Here is a tiny trained network, its code and every weight. The questions are about switching its units off for an input and a class, where a switched-off unit gives its printed mean instead of its output.

import numpy as np


def w(rows, s, z=0):
    codes = np.array(rows[::2]) - 128.0
    scale = np.full(codes.shape[1], s)
    scale[-1] = z or s
    return codes * scale


def f(y):
    return np.maximum(y, 0)


def log_softmax(a):
    a = a - a.max(-1, keepdims=True)
    return a - np.log(np.exp(a).sum(-1, keepdims=True))


def net(x, mask):
    res = np.array(x, float).reshape(1, 6) / 4 @ E
    y = f(res @ A[0][:, :-1].T + A[0][:, -1])
    res = res + np.where(mask, y, B[0][:, -1]) @ B[0][:, :-1]
    return log_softmax(res[-1] @ U[:, :-1].T + U[:, -1])


A, B = {}, {}
E = w([
[109,106,144,127],'x0',
[113,102,142,129],'x1',
[121,118,130,126],'x2',
[146,43,73,1],'x3',
[110,143,253,64],'x4',
[234,70,132,175],'x5',
],0.0075)
A[0] = w([
[135,120,159,130,122],'N1',
[67,215,94,71,85],'N2',
[120,162,154,186,66],'N3',
[214,150,222,88,113],'N4',
[178,122,131,108,84],'N5',
[108,125,159,191,74],'N6',
[9,124,88,85,101],'N7',
[125,112,167,114,150],'N8',
[139,156,123,139,254],'N9',
[101,72,134,164,203],'N10',
[93,80,125,128,232],'N11',
[113,148,188,90,73],'N12',
[89,166,107,99,57],'N13',
[153,120,121,83,82],'N14',
[135,101,100,42,65],'N15',
[109,81,56,204,37],'N16',
[132,158,160,180,56],'N17',
[117,207,142,63,137],'N18',
[154,156,121,115,232],'N19',
[120,64,103,85,92],'N20',
[117,173,116,112,203],'N21',
[147,136,136,146,134],'N22',
[88,91,31,177,80],'N23',
[96,144,73,164,94],'N24',
[149,152,124,120,249],'N25',
[154,100,121,72,80],'N26',
[111,133,155,186,59],'N27',
[144,164,141,84,187],'N28',
[149,132,122,72,85],'N29',
[105,143,118,121,96],'N30',
[124,123,80,128,75],'N31',
[151,114,115,77,83],'N32',
[252,59,181,151,106],'N33',
[167,94,146,145,84],'N34',
[124,157,69,109,173],'N35',
[115,117,36,153,72],'N36',
[121,103,76,85,82],'N37',
[139,149,176,115,112],'N38',
],0.011,0.0057)
B[0] = w([
[150,117,116,110,149],'N1',
[111,185,41,143,203],'N2',
[148,173,142,122,167],'N3',
[121,64,125,46,210],'N4',
[127,131,124,147,154],'N5',
[166,169,136,133,160],'N6',
[113,144,63,165,216],'N7',
[122,106,131,99,176],'N8',
[153,98,169,163,226],'N9',
[167,114,151,176,197],'N10',
[159,93,163,176,225],'N11',
[125,106,112,64,180],'N12',
[120,148,73,135,153],'N13',
[142,144,144,127,161],'N14',
[135,185,168,146,206],'N15',
[96,107,138,74,186],'N16',
[148,167,148,125,160],'N17',
[143,106,124,146,204],'N18',
[130,89,169,165,215],'N19',
[132,169,164,159,201],'N20',
[142,111,152,166,195],'N21',
[131,130,142,147,152],'N22',
[103,106,144,46,202],'N23',
[129,109,131,101,164],'N24',
[132,88,177,169,228],'N25',
[148,154,149,130,183],'N26',
[158,171,137,129,154],'N27',
[129,95,152,144,195],'N28',
[130,143,149,128,164],'N29',
[137,134,107,134,139],'N30',
[115,120,139,103,151],'N31',
[143,156,147,134,172],'N32',
[78,174,3,174,254],'N33',
[102,158,92,153,161],'N34',
[136,105,149,139,192],'N35',
[105,109,129,59,189],'N36',
[152,152,172,146,185],'N37',
[124,97,137,86,166],'N38',
],0.023,0.0068)
U = w([
[156,125,163,174,255],'0',
[184,254,213,133,70],'1',
[112,148,61,178,93],'2',
[135,119,161,58,79],'3',
],0.0073,0.0053)

Each question gives the input, the list of numbers given to net, and the class t.
The units are the neurons (one row each of A and B). Each row of codes is followed by its name. A weight is (code - 128) times the scale printed after its matrix; where a second scale follows, it is the last column's (A, B and U).
mask holds one flag per neuron, in row order. A switched-off neuron (its flag False) gives its mean, the last column of its row in B, instead of its output. The means were averaged over made-up inputs and are rounded, as every weight is.
A unit's drop is (log p(t) with every unit on - log p(t) with that unit switched off) / (log p(t) with every unit on - log p(t) with every unit switched off).
The circuit of an input: a set's keep is (log p(t) with only the set's units on - log p(t) with every unit switched off) / (log p(t) with every unit on - log p(t) with every unit switched off). Starting from the 12 units with the biggest drops (on a tie, the unit counted first), units are removed one at a time, each time the one whose removal leaves the highest keep (on an exact tie, the one counted first), for as long as the keep stays at least 0.8.
circuit, biggest first: the units of the circuit, biggest drop first
top k neurons: the k neurons with the biggest drops, biggest first
drop when u is switched off: that unit's drop, to one decimal
input [-7,-4,-5,8,-5,-7], class 1: circuit, biggest first : [N15, N37]
input [4,6,-7,0,8,-5], class 3: top 3 neurons : [N12, N33, N4]
input [1,0,-8,7,-7,-5], class 1: top 4 neurons : [N15, N37, N20, N4]
input [-7,1,-5,-3,-8,-6], class 3: circuit, biggest first : [N23, N36]
input [6,7,4,3,8,3], class 3: top neuron : [N4]
input [-2,0,-3,5,-7,-2], class 3: top 2 neurons : [N23, N36]
input [1,4,8,0,4,-6], class 2: circuit, biggest first : [N7, N2]
input [5,-3,-6,-6,8,-4], class 3: top 2 neurons : [N4, N12]
input [1,-5,-2,2,6,-1], class 3: circuit, biggest first : [N4, N12]
input [-4,-4,-5,-7,-7,2], class 1: circuit, biggest first : [N3, N17]
input [4,0,-4,3,-3,-8], class 2: top 3 neurons : [N7, N2, N13]
input [-5,-8,3,-6,-2,-8], class 2: top 4 neurons : [N2, N7, N13, N15]
input [4,4,-2,-3,7,-6], class 3: top 4 neurons : [N33, N12, N38, N4]
input [-4,-2,7,1,-7,-6], class 3: top neuron : [N23]
input [2,-1,2,4,-4,7], class 2: top 2 neurons : [N33, N34]
input [6,-8,-8,-4,-2,-7], class 2: top 2 neurons : [N2, N7]
input [-4,3,-8,0,-4,-8], class 2: top 2 neurons : [N2, N7]
input [6,5,1,-8,-6,-4], class 1: drop when N27 is switched off : 0.1
input [2,6,-2,3,-2,6], class 2: drop when N33 is switched off : 1.2
input [5,2,2,-3,0,7], class 2: top neuron : [N33]
input [-3,3,-4,-7,-5,2], class 1: drop when N3 is switched off : 0.2
input [-4,-8,4,-1,-1,7], class 2: drop when N33 is switched off : 0.8
